Below are the code and all the weights of a small trained network. Each question names an input and a target symbol and asks about switching units off, where a switched-off unit gives its printed mean instead of its output.

import numpy as np


def w(rows, s, z=0):
    codes = np.array(rows[::2]) - 128.0
    scale = np.full(codes.shape[1], s)
    scale[-1] = z or s
    return codes * scale


def f(y):
    return y / 2 * (1 + np.tanh(0.7978845608 * (y + 0.044715 * y**3)))


def softmax(a):
    e = np.exp(a - a.max(-1, keepdims=True))
    return e / e.sum(-1, keepdims=True)


def log_softmax(a):
    a = a - a.max(-1, keepdims=True)
    return a - np.log(np.exp(a).sum(-1, keepdims=True))


def net(x, mask):
    ids = ['ηλμξψω'.index(c) for c in x.split()]
    T = len(ids)
    res = E[ids] + P[:T]
    u = 0
    for l in range(3):
        q, k, v = (res @ M[l].T for M in (Q, K, V))
        z = softmax(np.where(np.tri(T) > 0, q @ k.T / 3**0.5, -1e9)) @ v
        res = res + np.where(mask[u], z, O[l][:, -1]) @ O[l][:, :-1]
        u += 1
        y = f(res @ A[l][:, :-1].T + A[l][:, -1])
        res = res + np.where(mask[u : u + 4], y, B[l][:, -1]) @ B[l][:, :-1]
        u += 4
    return log_softmax(res[-1] @ U[:, :-1].T + U[:, -1])


Q, K, V, O, A, B = {}, {}, {}, {}, {}, {}
E = w([
[147,128,145,145],'η',
[123,160,106,183],'λ',
[157,184,251,79],'μ',
[164,49,160,130],'ξ',
[68,126,131,199],'ψ',
[86,82,156,166],'ω',
],0.011)
P = w([
[110,1,107,160],'0',
[103,209,188,248],'1',
[101,119,108,40],'2',
[194,193,137,193],'3',
[141,93,66,31],'4',
[222,187,109,159],'5',
[156,82,61,17],'6',
[201,190,115,157],'7',
[35,109,76,57],'8',
[94,191,166,187],'9',
[73,68,56,50],'10',
[40,204,203,185],'11',
[33,79,101,35],'12',
[147,208,180,117],'13',
],0.0076)
Q[0] = w([
[107,161,31,180],'0.h1',
[92,47,150,76],'0.h1',
[31,178,120,2],'0.h1',
],0.0085)
K[0] = w([
[137,106,8,85],'0.h1',
[109,50,200,169],'0.h1',
[1,81,164,119],'0.h1',
],0.0089)
V[0] = w([
[102,82,141,39],'0.h1',
[11,61,129,115],'0.h1',
[139,89,187,119],'0.h1',
],0.013)
O[0] = w([
[214,138,186,59,4],'0.h1',
[254,109,25,131,176],'0.h1',
[150,94,128,43,231],'0.h1',
],0.0086,0.0022)
A[0] = w([
[160,216,167,183,139],'0.n1',
[148,61,123,95,59],'0.n2',
[49,145,102,109,165],'0.n3',
[68,162,126,11,253],'0.n4',
],0.011,0.0019)
B[0] = w([
[53,216,100,67,252],'0.n1',
[141,220,69,157,203],'0.n2',
[253,111,91,59,181],'0.n3',
[143,99,41,187,243],'0.n4',
],0.011,0.0027)
Q[1] = w([
[105,165,250,102],'1.h1',
[39,79,136,51],'1.h1',
[144,115,77,112],'1.h1',
],0.019)
K[1] = w([
[4,91,108,18],'1.h1',
[216,103,38,63],'1.h1',
[173,179,104,185],'1.h1',
],0.014)
V[1] = w([
[113,204,222,101],'1.h1',
[147,80,221,139],'1.h1',
[217,178,163,2],'1.h1',
],0.0081)
O[1] = w([
[34,63,110,106,3],'1.h1',
[130,75,77,149,28],'1.h1',
[66,122,2,81,79],'1.h1',
],0.0096,0.0072)
A[1] = w([
[63,121,86,168,117],'1.n1',
[111,28,174,176,49],'1.n2',
[118,213,34,91,3],'1.n3',
[93,127,255,163,100],'1.n4',
],0.0075,0.0039)
B[1] = w([
[235,212,201,135,133],'1.n1',
[254,107,151,44,112],'1.n2',
[119,149,230,102,209],'1.n3',
[82,81,85,42,253],'1.n4',
],0.012,0.0042)
Q[2] = w([
[39,83,247,169],'2.h1',
[202,107,154,70],'2.h1',
[111,175,209,189],'2.h1',
],0.011)
K[2] = w([
[8,110,173,118],'2.h1',
[127,135,131,205],'2.h1',
[76,69,186,127],'2.h1',
],0.014)
V[2] = w([
[157,78,254,59],'2.h1',
[183,176,54,32],'2.h1',
[148,14,160,2],'2.h1',
],0.0082)
O[2] = w([
[99,202,178,172,158],'2.h1',
[62,152,189,42,209],'2.h1',
[1,161,165,199,2],'2.h1',
],0.0095,0.0066)
A[2] = w([
[68,116,49,110,82],'2.n1',
[90,248,2,164,138],'2.n2',
[107,84,160,129,72],'2.n3',
[197,100,191,179,3],'2.n4',
],0.0098,0.0065)
B[2] = w([
[86,124,88,68,122],'2.n1',
[178,86,107,90,220],'2.n2',
[176,75,122,1,108],'2.n3',
[63,104,142,126,252],'2.n4',
],0.028,0.0048)
U = w([
[117,174,174,254,206],'η',
[66,208,179,72,7],'λ',
[148,10,220,93,76],'μ',
[217,167,10,239,239],'ξ',
[55,139,3,93,190],'ψ',
[227,193,146,104,1],'ω',
],0.0051,0.0056)

Each question gives the input, a string of symbols that net reads in full, and the target symbol t.
The units are the heads (3 rows each of Q, K, V and O) and the neurons (one row each of A and B). Each row of codes is followed by its name. A weight is (code - 128) times the scale printed after its matrix; where a second scale follows, it is the last column's (O, A, B and U).
mask holds one flag per unit, layer by layer, with each layer's heads first. A switched-off unit (its flag False) gives its mean, the last column of its rows in O or B, instead of its output. The means were averaged over made-up inputs and are rounded, as every weight is.
A unit's drop is (log p(t) with every unit on - log p(t) with that unit switched off) / (log p(t) with every unit on - log p(t) with every unit switched off).
The circuit of an input: a set's keep is (log p(t) with only the set's units on - log p(t) with every unit switched off) / (log p(t) with every unit on - log p(t) with every unit switched off). Starting from the 12 units with the biggest drops (on a tie, the unit counted first), units are removed one at a time, each time the one whose removal leaves the highest keep (on an exact tie, the one counted first), for as long as the keep stays at least 0.8.
circuit, biggest first: the units of the circuit, biggest drop first
unit that matters most: the unit with the biggest drop
top k neurons: the k neurons with the biggest drops, biggest first
top k neurons in layer l: the k neurons of layer l with the biggest drops, biggest first
input ψ ψ ψ μ η ξ ξ η λ ω ψ ω η, target μ: circuit, biggest first -> (0.h1 1.h1 2.n4)
input ξ ψ ψ ξ ω ξ μ η ψ λ ω η ξ, target λ: top 2 neurons -> (1.n3 0.n2)
input ξ λ η λ ξ λ η ω ψ λ ξ, target λ: circuit, biggest first -> (0.h1 1.n3 2.h1 1.h1)
input ξ η η η ψ η ξ η λ λ ξ ξ ψ, target λ: circuit, biggest first -> (0.h1 1.n3 2.h1 1.h1)
input ξ λ λ λ λ λ ψ μ ξ ξ ω λ η, target λ: circuit, biggest first -> (0.h1 2.h1 1.h1)
input ω ω η η ψ ω ξ λ ψ ξ μ, target ω: circuit, biggest first -> (0.h1 1.h1 2.n4)
input ξ ξ ξ μ μ, target λ: top 3 neurons -> (1.n3 0.n2 0.n4)
input λ μ η μ ψ ξ ψ ξ ψ ξ ξ, target η: circuit, biggest first -> (0.h1 1.h1 2.h1)
input μ ξ λ η λ η ψ ω λ ψ η λ μ, target ψ: circuit, biggest first -> (1.h1 0.n4)
input λ ξ ξ, target η: unit that matters most -> 1.h1
input η ψ η η μ η η, target ξ: top 2 neurons -> (1.n4 0.n4)
input μ ξ η, target ψ: circuit, biggest first -> (1.h1 0.h1)
input η ω λ, target ξ: circuit, biggest first -> (1.n4 2.n4 2.h1)
input ω η ψ, target ω: top neuron in layer 0 -> (0.n2)
input ω η ω η ω ψ η, target ω: top 2 neurons in layer 0 -> (0.n2 0.n1)
input ψ ψ ω λ μ η, target ψ: top 2 neurons in layer 1 -> (1.n4 1.n3)
input λ η ω, target η: top 2 neurons in layer 1 -> (1.n4 1.n2)
input η λ ω η η ξ ξ η ψ μ μ, target ξ: top 3 neurons in layer 0 -> (0.n4 0.n1 0.n3)
input ψ λ ψ η η ξ ψ η μ, target μ: top 2 neurons in layer 0 -> (0.n1 0.n4)
input μ λ ξ μ ω, target ψ: circuit, biggest first -> (1.h1)
input λ λ λ, target η: top 2 neurons in layer 0 -> (0.n3 0.n1)
input ψ ξ ψ, target μ: top 2 neurons in layer 0 -> (0.n2 0.n1)
input ψ λ ξ λ η μ μ μ λ, target μ: top 2 neurons -> (2.n4 0.n1)
input ψ η μ ω ω ψ ψ, target μ: top 3 neurons -> (2.n4 0.n1 0.n2)
input ω ω η η μ μ ξ ω η μ ξ, target ω: top 2 neurons in layer 0 -> (0.n2 0.n1)
input ξ ξ η ψ ψ ψ ψ, target λ: top 3 neurons in layer 0 -> (0.n2 0.n1 0.n4)
input μ ψ μ, target ψ: circuit, biggest first -> (1.h1)
